Below are the code and all the weights of a small trained network. Each question names an input and a class and asks about switching units off, where a switched-off unit gives its printed mean instead of its output.

import numpy as np


def w(rows, s, z=0):
    codes = np.array(rows[::2]) - 128.0
    scale = np.full(codes.shape[1], s)
    scale[-1] = z or s
    return codes * scale


def f(y):
    return y / 2 * (1 + np.tanh(0.7978845608 * (y + 0.044715 * y**3)))


def log_softmax(a):
    a = a - a.max(-1, keepdims=True)
    return a - np.log(np.exp(a).sum(-1, keepdims=True))


def net(x, mask):
    res = np.array(x, float).reshape(1, 8) / 4 @ E
    y = f(res @ A[0][:, :-1].T + A[0][:, -1])
    res = res + np.where(mask, y, B[0][:, -1]) @ B[0][:, :-1]
    return log_softmax(res[-1] @ U[:, :-1].T + U[:, -1])


A, B = {}, {}
E = w([
[224,78,96,160,124,81,253],'x0',
[131,121,149,136,113,114,121],'x1',
[70,178,185,43,136,22,186],'x2',
[129,128,132,127,126,127,126],'x3',
[117,141,93,131,156,135,134],'x4',
[140,107,243,144,249,189,149],'x5',
[47,189,193,213,36,190,210],'x6',
[128,129,122,128,132,130,130],'x7',
],0.011)
A[0] = w([
[117,76,244,135,251,204,163,25],'n0',
[160,62,123,169,146,92,209,1],'n1',
[130,163,179,104,159,99,152,154],'n2',
[209,162,96,124,106,129,208,60],'n3',
[92,189,140,76,133,93,189,141],'n4',
[110,118,64,91,16,114,135,43],'n5',
[101,157,139,80,143,77,157,32],'n6',
[29,162,132,126,122,176,114,121],'n7',
[99,147,131,75,158,147,31,41],'n8',
[166,117,135,203,144,194,104,114],'n9',
[148,111,95,192,104,183,107,121],'n10',
[83,137,160,154,106,154,176,103],'n11',
[197,63,147,61,194,74,66,66],'n12',
[131,172,175,142,136,156,60,136],'n13',
[103,148,157,237,98,128,147,92],'n14',
[87,138,131,92,141,96,159,149],'n15',
[133,204,113,74,79,145,56,81],'n16',
[100,181,162,176,101,180,202,4],'n17',
[143,71,98,176,127,159,85,100],'n18',
],0.013,0.0023)
B[0] = w([
[74,53,38,175,84,66,177,251],'n0',
[110,123,240,155,169,126,187,193],'n1',
[79,93,104,98,67,176,91,180],'n2',
[102,86,244,175,192,75,156,184],'n3',
[92,94,130,85,73,237,103,200],'n4',
[90,116,39,141,88,55,161,209],'n5',
[123,91,154,78,104,197,108,184],'n6',
[133,168,188,161,151,75,157,188],'n7',
[120,158,185,168,184,117,163,198],'n8',
[101,92,145,49,73,166,88,190],'n9',
[92,85,157,79,80,198,58,187],'n10',
[227,216,75,84,163,136,96,179],'n11',
[254,159,88,51,198,131,139,250],'n12',
[109,111,168,169,159,84,130,172],'n13',
[181,172,113,108,144,159,171,187],'n14',
[111,103,159,138,98,187,19,174],'n15',
[74,123,152,172,148,92,164,188],'n16',
[226,193,78,126,190,126,106,198],'n17',
[152,129,163,103,83,177,121,183],'n18',
],0.0096,0.02)
U = w([
[201,174,82,67,189,118,142,175],'0',
[89,46,171,64,70,198,81,64],'1',
[95,101,255,171,188,76,197,7],'2',
[86,35,10,148,88,56,194,252],'3',
],0.01,0.003)

Each question gives the input, the list of numbers given to net, and the class t.
The units are the neurons (one row each of A and B). Each row of codes is followed by its name. A weight is (code - 128) times the scale printed after its matrix; where a second scale follows, it is the last column's (A, B and U).
mask holds one flag per neuron, in row order. A switched-off neuron (its flag False) gives its mean, the last column of its row in B, instead of its output. The means were averaged over made-up inputs and are rounded, as every weight is.
A unit's drop is (log p(t) with every unit on - log p(t) with that unit switched off) / (log p(t) with every unit on - log p(t) with every unit switched off).
unit that matters most: the unit with the biggest drop
k most important neurons: the k neurons with the biggest drops, biggest first
drop of u: that unit's drop, to one decimal
input [2,7,8,6,8,8,1,8], class 1: unit that matters most : n4
input [6,1,7,2,1,8,-2,3], class 3: 2 most important neurons : [n0 n10]
input [-6,-2,-5,-6,3,-2,1,-5], class 2: 4 most important neurons : [n7 n8 n4 n16]
input [-6,-8,5,-1,4,0,4,4], class 2: 4 most important neurons : [n7 n12 n10 n9]
input [2,-8,8,-8,4,-5,6,7], class 1: 2 most important neurons : [n4 n12]
input [8,5,8,4,-3,2,-4,-4], class 1: 4 most important neurons : [n4 n2 n6 n15]
input [7,6,8,-4,7,7,-6,4], class 1: 4 most important neurons : [n2 n4 n6 n15]
input [-5,-1,-7,-2,5,-8,8,-2], class 0: 4 most important neurons : [n0 n17 n14 n11]
input [7,1,2,-6,3,8,-3,-7], class 3: 2 most important neurons : [n0 n8]
input [3,-1,-6,-5,-3,-4,0,-7], class 1: 2 most important neurons : [n0 n10]
input [-8,-6,-7,1,8,5,2,-1], class 2: 4 most important neurons : [n7 n8 n13 n4]
input [-7,3,-1,2,2,-8,0,2], class 3: 3 most important neurons : [n5 n1 n3]
input [-6,-1,5,-6,1,-3,-2,-8], class 2: 3 most important neurons : [n8 n16 n7]
input [6,-8,-8,-7,6,4,-4,-6], class 1: unit that matters most : n9
input [-8,0,-7,3,0,7,-1,2], class 2: 3 most important neurons : [n8 n13 n7]
input [6,1,2,-3,7,-6,2,7], class 2: 2 most important neurons : [n3 n0]
input [0,-7,2,8,-7,5,5,-6], class 0: 3 most important neurons : [n17 n11 n5]
input [7,-6,7,2,0,-5,1,-3], class 1: drop of n4 : 0.8
input [3,-6,-5,-6,-5,6,7,-4], class 0: drop of n17 : 1.3
input [3,6,-3,-7,4,3,4,5], class 0: unit that matters most : n17
input [6,2,-1,-2,3,-6,-3,6], class 2: drop of n3 : 0.8
input [5,0,1,8,3,-4,-4,-4], class 2: drop of n9 : 0.0
